Here is a tiny trained network, its code and every weight. The questions are about switching its units off for an input and a target symbol, where a switched-off unit gives its printed mean instead of its output.

import numpy as np


def w(rows, s, z=0):
    codes = np.array(rows[::2]) - 128.0
    scale = np.full(codes.shape[1], s)
    scale[-1] = z or s
    return codes * scale


def f(y):
    return y / 2 * (1 + np.tanh(0.7978845608 * (y + 0.044715 * y**3)))


def softmax(a):
    e = np.exp(a - a.max(-1, keepdims=True))
    return e / e.sum(-1, keepdims=True)


def log_softmax(a):
    a = a - a.max(-1, keepdims=True)
    return a - np.log(np.exp(a).sum(-1, keepdims=True))


def net(x, mask):
    ids = ['αβγδεζηθλμξπστψω'.index(c) for c in x.split()]
    T = len(ids)
    res = E[ids] + P[:T]
    u = 0
    for l in range(2):
        r = res
        for j in range(2):
            rows = slice(4 * j, 4 * j + 4)
            q, k, v = (r @ M[l][rows].T for M in (Q, K, V))
            z = softmax(np.where(np.tri(T) > 0, q @ k.T / 4**0.5, -1e9)) @ v
            o = O[l][rows]
            res = res + np.where(mask[u + j], z, o[:, -1]) @ o[:, :-1]
        u += 2
        y = f(res @ A[l][:, :-1].T + A[l][:, -1])
        res = res + np.where(mask[u : u + 4], y, B[l][:, -1]) @ B[l][:, :-1]
        u += 4
    return log_softmax(res[-1] @ U[:, :-1].T + U[:, -1])


Q, K, V, O, A, B = {}, {}, {}, {}, {}, {}
E = w([
[149,101,207,29,90],'α',
[146,164,144,117,78],'β',
[165,111,74,148,239],'γ',
[52,127,197,62,148],'δ',
[155,103,227,147,101],'ε',
[136,127,106,141,173],'ζ',
[45,7,51,159,12],'η',
[119,162,102,125,29],'θ',
[122,138,93,199,223],'λ',
[178,84,90,107,146],'μ',
[198,37,187,86,79],'ξ',
[83,150,108,100,85],'π',
[102,151,125,110,100],'σ',
[236,112,102,141,173],'τ',
[100,158,122,127,86],'ψ',
[141,30,158,27,149],'ω',
],0.018)
P = w([
[142,206,121,40,172],'0',
[140,204,138,35,152],'1',
[149,187,150,38,156],'2',
[146,169,160,45,160],'3',
[152,155,176,52,156],'4',
[141,143,187,65,155],'5',
[157,124,200,72,176],'6',
[143,112,206,76,158],'7',
[153,96,222,75,159],'8',
[147,81,238,103,174],'9',
[134,43,254,135,170],'10',
],0.0067)
Q[0] = w([
[114,121,62,219,28],'L0H1',
[120,173,193,154,134],'L0H1',
[138,119,100,178,215],'L0H1',
[58,115,107,108,10],'L0H1',
[80,27,152,103,48],'L0H2',
[90,156,215,44,52],'L0H2',
[149,90,29,174,252],'L0H2',
[140,169,152,223,144],'L0H2',
],0.013)
K[0] = w([
[137,183,7,142,149],'L0H1',
[77,243,184,169,136],'L0H1',
[153,118,171,119,203],'L0H1',
[108,148,29,141,64],'L0H1',
[104,55,105,156,74],'L0H2',
[70,66,201,124,97],'L0H2',
[177,159,51,132,240],'L0H2',
[149,205,143,174,115],'L0H2',
],0.013)
V[0] = w([
[89,156,123,191,119],'L0H1',
[93,159,163,172,142],'L0H1',
[191,138,93,181,167],'L0H1',
[157,199,52,180,217],'L0H1',
[102,254,98,168,70],'L0H2',
[123,119,186,51,241],'L0H2',
[106,75,59,174,179],'L0H2',
[99,89,89,123,2],'L0H2',
],0.0096)
O[0] = w([
[164,81,162,134,188,60],'L0H1',
[125,161,185,159,172,90],'L0H1',
[147,109,92,96,194,52],'L0H1',
[168,141,1,112,184,3],'L0H1',
[200,126,84,110,220,36],'L0H2',
[123,120,143,58,41,186],'L0H2',
[84,71,82,189,103,133],'L0H2',
[128,68,115,176,158,135],'L0H2',
],0.0078,0.011)
A[0] = w([
[97,141,166,19,135,2],'L0N1',
[165,33,182,112,221,138],'L0N2',
[53,170,179,202,238,86],'L0N3',
[117,23,2,207,27,233],'L0N4',
],0.0062,0.0049)
B[0] = w([
[35,88,96,221,103,232],'L0N1',
[66,254,114,136,6,150],'L0N2',
[166,105,97,27,82,158],'L0N3',
[183,149,201,48,198,254],'L0N4',
],0.0077,0.0071)
Q[1] = w([
[127,87,131,236,123],'L1H1',
[159,46,7,146,184],'L1H1',
[80,196,160,74,107],'L1H1',
[86,181,227,71,13],'L1H1',
[187,77,121,159,114],'L1H2',
[154,95,71,171,146],'L1H2',
[81,104,153,180,98],'L1H2',
[123,144,111,105,60],'L1H2',
],0.014)
K[1] = w([
[123,96,67,240,151],'L1H1',
[140,193,10,95,55],'L1H1',
[73,112,192,60,171],'L1H1',
[101,37,245,123,123],'L1H1',
[176,158,120,160,55],'L1H2',
[214,144,30,61,131],'L1H2',
[197,44,136,230,144],'L1H2',
[139,99,231,57,111],'L1H2',
],0.012)
V[1] = w([
[245,50,90,149,148],'L1H1',
[203,186,169,124,122],'L1H1',
[48,120,76,85,144],'L1H1',
[125,97,86,146,22],'L1H1',
[116,186,115,118,184],'L1H2',
[80,161,196,126,157],'L1H2',
[180,171,142,121,89],'L1H2',
[225,29,93,179,88],'L1H2',
],0.012)
O[1] = w([
[154,128,25,106,185,5],'L1H1',
[254,238,191,69,204,109],'L1H1',
[62,48,170,204,123,125],'L1H1',
[126,80,144,25,58,181],'L1H1',
[80,155,131,192,206,49],'L1H2',
[96,152,100,184,123,205],'L1H2',
[230,187,150,111,109,135],'L1H2',
[172,156,117,61,117,73],'L1H2',
],0.0092,0.029)
A[1] = w([
[129,75,168,106,69,176],'L1N1',
[139,195,163,179,106,145],'L1N2',
[187,10,94,84,165,160],'L1N3',
[46,117,124,154,136,1],'L1N4',
],0.011,0.0074)
B[1] = w([
[132,172,74,176,200,254],'L1N1',
[136,14,127,38,155,159],'L1N2',
[83,135,38,84,2,134],'L1N3',
[254,112,109,89,164,158],'L1N4',
],0.0095,0.071)
U = w([
[54,93,255,196,20,16],'α',
[194,134,158,143,182,64],'β',
[82,125,182,127,206,156],'γ',
[222,73,75,144,96,1],'δ',
[212,222,178,210,85,149],'ε',
[155,56,198,91,71,87],'ζ',
[43,39,60,114,172,95],'η',
[127,137,153,161,198,199],'θ',
[133,145,94,184,204,111],'λ',
[136,117,68,253,99,62],'μ',
[188,1,125,180,94,139],'ξ',
[118,101,124,164,148,143],'π',
[97,139,127,168,193,197],'σ',
[155,53,101,142,66,167],'τ',
[204,145,123,197,181,196],'ψ',
[65,116,155,140,182,238],'ω',
],0.0071,0.008)

Each question gives the input, a string of symbols that net reads in full, and the target symbol t.
The units are the heads (4 rows each of Q, K, V and O) and the neurons (one row each of A and B). Each row of codes is followed by its name. A weight is (code - 128) times the scale printed after its matrix; where a second scale follows, it is the last column's (O, A, B and U).
mask holds one flag per unit, layer by layer, with each layer's heads first. A switched-off unit (its flag False) gives its mean, the last column of its rows in O or B, instead of its output. The means were averaged over made-up inputs and are rounded, as every weight is.
A unit's drop is (log p(t) with every unit on - log p(t) with that unit switched off) / (log p(t) with every unit on - log p(t) with every unit switched off).
The circuit of an input: a set's keep is (log p(t) with only the set's units on - log p(t) with every unit switched off) / (log p(t) with every unit on - log p(t) with every unit switched off). Starting from all 12 units, units are removed one at a time, each time the one whose removal leaves the highest keep (on an exact tie, the one counted first), for as long as the keep stays at least 0.8.
circuit, biggest first: the units of the circuit, biggest drop first
k most important neurons: the k neurons with the biggest drops, biggest first
top k neurons in layer l: the k neurons of layer l with the biggest drops, biggest first
heads that matter: for each layer, one digit per head in row order, 1 if its drop is at least 0.15 and else 0, layers parted by /
input τ τ θ β γ τ, target δ: top 2 neurons in layer 0 : (L0N1 L0N2)
input σ α α γ, target α: 2 most important neurons : (L0N1 L1N4)
input α γ γ σ ζ, target α: heads that matter : 00 / 10
input θ θ δ τ, target ξ: circuit, biggest first : (L1N4 L1N2 L1H2 L1H1)
input μ ω θ λ γ τ μ π σ, target μ: top 2 neurons in layer 1 : (L1N1 L1N2)
input θ ξ π, target ε: heads that matter : 00 / 11
input π ξ γ, target ε: 3 most important neurons : (L1N2 L1N1 L0N4)
input ε σ δ γ ξ σ μ, target ε: circuit, biggest first : (L1N2 L1H1 L0H2)
input α β λ σ, target α: circuit, biggest first : (L0N1 L1H1 L0H2)
input ζ ε ξ ζ, target ε: heads that matter : 01 / 11
input α σ θ μ τ δ μ, target ξ: circuit, biggest first : (L1N4 L1H2 L1N2 L1H1)
input ψ γ δ λ σ β, target ξ: top 3 neurons in layer 1 : (L1N4 L1N2 L1N1)
input ω π ψ, target μ: heads that matter : 01 / 10
input μ ω τ ω, target μ: heads that matter : 01 / 00
input θ τ λ ω λ, target μ: 3 most important neurons : (L1N1 L0N1 L1N2)
input ε ξ γ ε ζ, target ζ: circuit, biggest first : (L1N2 L1H1 L1N1)
input μ π β, target β: most important neuron : (L1N1)
input ω σ δ ψ σ, target ξ: heads that matter : 10 / 11
input θ τ σ λ π ψ γ γ, target η: heads that matter : 11 / 11
input γ θ γ θ δ ξ σ ω τ, target μ: 3 most important neurons : (L1N1 L0N1 L1N2)
input δ τ β ξ δ θ δ τ δ π, target ξ: circuit, biggest first : (L1N4 L1N2 L1H2 L1H1)
input β ξ ζ δ ω τ, target μ: heads that matter : 01 / 10
input λ γ ξ α σ ξ ω τ γ σ, target μ: top neuron in layer 1 : (L1N1)
input τ γ π β γ τ τ μ, target τ: circuit, biggest first : (L1N1 L0H1 L1H1 L1N3)
input γ γ β τ λ β γ, target η: 3 most important neurons : (L1N1 L1N3 L0N2)
input τ α π μ γ β θ γ θ, target α: top 3 neurons in layer 0 : (L0N1 L0N4 L0N3)
input α τ β, target α: circuit, biggest first : (L0N1 L1N4 L1H1)
input ξ θ ξ σ γ ξ ω γ δ ζ, target ξ: 3 most important neurons : (L1N4 L1N2 L1N1)
input θ σ ξ β ω τ ε δ θ ψ δ, target ξ: circuit, biggest first : (L1N4 L0N1 L1H2 L1H1)
input β ξ λ, target ε: top 2 neurons in layer 1 : (L1N2 L1N1)
